Here is a tiny trained network, its code and every weight. The questions are about switching its units off for an input and a class, where a switched-off unit gives its printed mean instead of its output.

import numpy as np


def w(rows, s, z=0):
    codes = np.array(rows[::2]) - 128.0
    scale = np.full(codes.shape[1], s)
    scale[-1] = z or s
    return codes * scale


def f(y):
    return y / 2 * (1 + np.tanh(0.7978845608 * (y + 0.044715 * y**3)))


def log_softmax(a):
    a = a - a.max(-1, keepdims=True)
    return a - np.log(np.exp(a).sum(-1, keepdims=True))


def net(x, mask):
    res = np.array(x, float).reshape(1, 3) / 4 @ E
    y = f(res @ A[0][:, :-1].T + A[0][:, -1])
    res = res + np.where(mask, y, B[0][:, -1]) @ B[0][:, :-1]
    return log_softmax(res[-1] @ U[:, :-1].T + U[:, -1])


A, B = {}, {}
E = w([
[102,55,50,120,10,208,154,115,116],'x0',
[27,73,94,116,155,152,175,100,241],'x1',
[126,9,138,175,189,180,158,166,124],'x2',
],0.013)
A[0] = w([
[135,158,130,134,86,133,58,138,47,132],'neuron 0',
[99,197,67,85,50,167,124,128,130,184],'neuron 1',
[123,42,144,189,176,152,181,114,195,213],'neuron 2',
[170,186,82,52,31,95,100,144,65,246],'neuron 3',
[197,174,131,56,165,97,124,118,95,135],'neuron 4',
[78,123,64,75,57,100,68,144,73,115],'neuron 5',
[146,102,119,148,116,217,91,195,38,149],'neuron 6',
[181,203,187,105,253,16,93,186,113,246],'neuron 7',
[105,219,151,59,143,66,102,121,172,254],'neuron 8',
[156,155,148,166,107,120,79,182,83,123],'neuron 9',
],0.012,0.0052)
B[0] = w([
[171,162,129,123,147,68,199,69,98,175],'neuron 0',
[154,184,11,95,75,57,185,73,206,182],'neuron 1',
[62,30,64,137,147,223,192,195,21,203],'neuron 2',
[180,246,119,133,105,69,210,83,151,206],'neuron 3',
[200,233,176,117,178,1,124,103,135,178],'neuron 4',
[175,173,47,63,145,109,224,92,194,165],'neuron 5',
[160,64,107,172,169,148,216,122,79,175],'neuron 6',
[39,129,206,206,115,183,42,254,76,254],'neuron 7',
[136,192,175,167,66,151,52,132,220,201],'neuron 8',
[192,199,156,202,205,77,134,87,123,171],'neuron 9',
],0.0099,0.028)
U = w([
[119,183,1,15,7,77,113,63,212,18],'0',
[181,189,98,79,127,69,139,85,32,7],'1',
[64,12,124,151,162,193,191,96,109,254],'2',
[77,206,229,99,158,88,45,173,127,117],'3',
],0.011,0.0062)

Each question gives the input, the list of numbers given to net, and the class t.
The units are the neurons (one row each of A and B). Each row of codes is followed by its name. A weight is (code - 128) times the scale printed after its matrix; where a second scale follows, it is the last column's (A, B and U).
mask holds one flag per neuron, in row order. A switched-off neuron (its flag False) gives its mean, the last column of its row in B, instead of its output. The means were averaged over made-up inputs and are rounded, as every weight is.
A unit's drop is (log p(t) with every unit on - log p(t) with that unit switched off) / (log p(t) with every unit on - log p(t) with every unit switched off).
k most important neurons: the k neurons with the biggest drops, biggest first
drop when u is switched off: that unit's drop, to one decimal
input [8,-7,-4], class 0: most important neuron : [neuron 1]
input [6,-7,-5], class 0: 3 most important neurons : [neuron 1; neuron 5; neuron 7]
input [5,3,0], class 0: 2 most important neurons : [neuron 7; neuron 1]
input [0,1,-1], class 0: 2 most important neurons : [neuron 7; neuron 2]
input [4,-3,3], class 2: 2 most important neurons : [neuron 4; neuron 6]
input [1,0,0], class 0: 2 most important neurons : [neuron 7; neuron 2]
input [-7,0,7], class 2: 2 most important neurons : [neuron 2; neuron 8]
input [-6,4,4], class 2: drop when neuron 2 is switched off : 0.6
input [-2,-5,-5], class 3: drop when neuron 6 is switched off : 0.0
input [-2,-6,-7], class 3: 2 most important neurons : [neuron 7; neuron 8]
input [0,5,-4], class 0: drop when neuron 7 is switched off : 0.2
input [-8,3,8], class 2: drop when neuron 2 is switched off : 0.7
